Below is a small trained network, with its code and all its weights. Each question gives an input and a class and asks what happens when units are switched off, that is, made to give their printed mean instead of their output.

import numpy as np


def w(rows, s, z=0):
    codes = np.array(rows[::2]) - 128.0
    scale = np.full(codes.shape[1], s)
    scale[-1] = z or s
    return codes * scale


def norm(h):
    return h / np.sqrt((h * h).mean(-1, keepdims=True) + 1e-5)


def f(y):
    return y / 2 * (1 + np.tanh(0.7978845608 * (y + 0.044715 * y**3)))


def log_softmax(a):
    a = a - a.max(-1, keepdims=True)
    return a - np.log(np.exp(a).sum(-1, keepdims=True))


def net(x, mask):
    res = np.array(x, float).reshape(1, 7) / 4 @ E
    u = 0
    for l in range(4):
        y = f(norm(res) @ A[l][:, :-1].T + A[l][:, -1])
        res = res + np.where(mask[u : u + 3], y, B[l][:, -1]) @ B[l][:, :-1]
        u += 3
    return log_softmax(norm(res)[-1] @ U[:, :-1].T + U[:, -1])


A, B = {}, {}
E = w([
[115,124,120,124,132,123,130,130,123,124,128],'x0',
[190,241,103,56,254,160,75,212,186,119,82],'x1',
[124,127,123,126,127,127,127,126,129,126,127],'x2',
[134,134,134,131,123,133,129,126,128,132,127],'x3',
[126,125,126,125,127,128,119,129,131,123,135],'x4',
[163,113,113,89,199,238,116,106,38,78,173],'x5',
[174,116,219,29,123,50,55,108,62,95,126],'x6',
],0.0022)
A[0] = w([
[142,9,252,132,98,66,86,73,32,93,146,10],'0.n0',
[136,140,111,103,126,139,121,111,107,107,140,76],'0.n1',
[128,169,108,157,193,170,129,181,183,140,68,43],'0.n2',
],0.0026,0.0013)
B[0] = w([
[133,255,9,32,67,146,168,68,105,128,174,252],'0.n0',
[139,119,142,140,155,138,134,97,70,167,149,118],'0.n1',
[170,191,74,20,112,133,117,100,91,92,205,178],'0.n2',
],0.0026,0.0021)
A[1] = w([
[215,169,215,26,193,84,41,159,96,95,98,3],'1.n0',
[86,114,137,254,48,70,184,130,190,170,114,36],'1.n1',
[117,26,91,188,103,201,192,89,76,158,197,82],'1.n2',
],0.0027,0.0021)
B[1] = w([
[83,57,168,253,151,145,126,170,124,145,118,252],'1.n0',
[136,56,133,67,135,153,121,144,52,176,157,224],'1.n1',
[94,157,189,153,147,126,102,84,199,39,16,224],'1.n2',
],0.0043,0.0018)
A[2] = w([
[120,181,47,179,153,146,160,210,252,176,100,5],'2.n0',
[65,11,182,152,4,33,167,61,145,127,75,75],'2.n1',
[204,202,85,40,155,200,115,89,77,26,207,133],'2.n2',
],0.0026,0.0023)
B[2] = w([
[152,131,188,83,39,81,88,60,3,123,220,170],'2.n0',
[196,201,79,111,245,181,102,206,140,147,171,250],'2.n1',
[80,19,119,147,55,118,174,123,137,212,138,222],'2.n2',
],0.0034,0.0024)
A[3] = w([
[170,252,79,81,60,19,134,132,168,168,174,4],'3.n0',
[139,143,180,132,121,14,91,184,220,157,52,122],'3.n1',
[131,127,46,172,178,183,161,203,196,196,141,73],'3.n2',
],0.0037,0.0018)
B[3] = w([
[189,22,250,184,254,155,20,239,70,115,132,252],'3.n0',
[56,143,62,181,83,211,206,66,187,70,77,182],'3.n1',
[136,146,117,23,11,33,155,33,64,122,159,216],'3.n2',
],0.0038,0.0031)
U = w([
[135,124,60,31,47,113,179,48,70,175,186,235],'0',
[180,95,209,149,202,114,40,253,93,144,145,4],'1',
[65,185,103,227,140,156,172,98,254,55,29,145],'2',
],0.0067,0.00041)

Each question gives the input, the list of numbers given to net, and the class t.
The units are the neurons (one row each of A and B). Each row of codes is followed by its name. A weight is (code - 128) times the scale printed after its matrix; where a second scale follows, it is the last column's (A, B and U).
mask holds one flag per neuron, layer by layer. A switched-off neuron (its flag False) gives its mean, the last column of its row in B, instead of its output. The means were averaged over made-up inputs and are rounded, as every weight is.
A unit's drop is (log p(t) with every unit on - log p(t) with that unit switched off) / (log p(t) with every unit on - log p(t) with every unit switched off).
The circuit of an input: a set's keep is (log p(t) with only the set's units on - log p(t) with every unit switched off) / (log p(t) with every unit on - log p(t) with every unit switched off). Starting from all 12 units, units are removed one at a time, each time the one whose removal leaves the highest keep (on an exact tie, the one counted first), for as long as the keep stays at least 0.8.
circuit, biggest first: the units of the circuit, biggest drop first
most important unit: the unit with the biggest drop
top k neurons: the k neurons with the biggest drops, biggest first
drop when u is switched off: that unit's drop, to one decimal
input [-7,3,-2,4,-2,0,1], class 2: most important unit	0.n0
input [-6,6,5,7,-6,-7,-7], class 1: circuit, biggest first	(3.n0; 2.n0)
input [-4,4,-3,-5,-6,0,1], class 2: top 2 neurons	(0.n0; 1.n0)
input [4,4,-4,-5,8,8,-1], class 0: top 2 neurons	(3.n0; 3.n2)
input [-3,-8,4,-6,-5,-8,2], class 1: circuit, biggest first	(2.n1; 3.n0)
input [-3,-1,-7,1,2,6,-5], class 2: top 2 neurons	(1.n2; 3.n0)
input [-5,8,1,3,0,2,-1], class 0: circuit, biggest first	(3.n0; 3.n2)
input [-5,-4,-7,2,5,-1,2], class 1: top 2 neurons	(3.n0; 0.n0)
input [0,-7,3,8,-4,-8,5], class 1: top 2 neurons	(3.n0; 2.n1)
input [8,1,0,5,-5,1,-7], class 0: top 2 neurons	(3.n0; 3.n1)
input [-8,-6,8,3,-1,-6,2], class 1: top 2 neurons	(3.n0; 2.n1)
input [4,5,-7,-4,5,-8,-4], class 1: top 2 neurons	(3.n0; 2.n0)
input [8,0,5,-6,-6,8,-1], class 2: top 4 neurons	(1.n2; 2.n1; 0.n0; 3.n0)
input [5,5,3,6,3,-1,-8], class 1: most important unit	2.n0
input [3,-4,-5,5,1,-5,2], class 1: top 2 neurons	(3.n0; 1.n0)
input [4,-3,5,-7,-8,-8,-7], class 0: top 2 neurons	(1.n1; 3.n2)
input [-8,6,7,1,-2,-2,5], class 2: drop when 3.n1 is switched off	0.4
input [-7,8,-3,5,3,-6,3], class 2: drop when 1.n0 is switched off	0.1
input [3,2,-8,5,0,5,-8], class 0: drop when 0.n0 is switched off	0.0
input [-4,2,-6,7,-1,-4,1], class 2: top 2 neurons	(3.n1; 0.n0)
input [2,6,-6,-8,-3,-7,6], class 2: drop when 3.n1 is switched off	0.6
input [6,-3,7,5,6,-3,-5], class 0: circuit, biggest first	(3.n2)
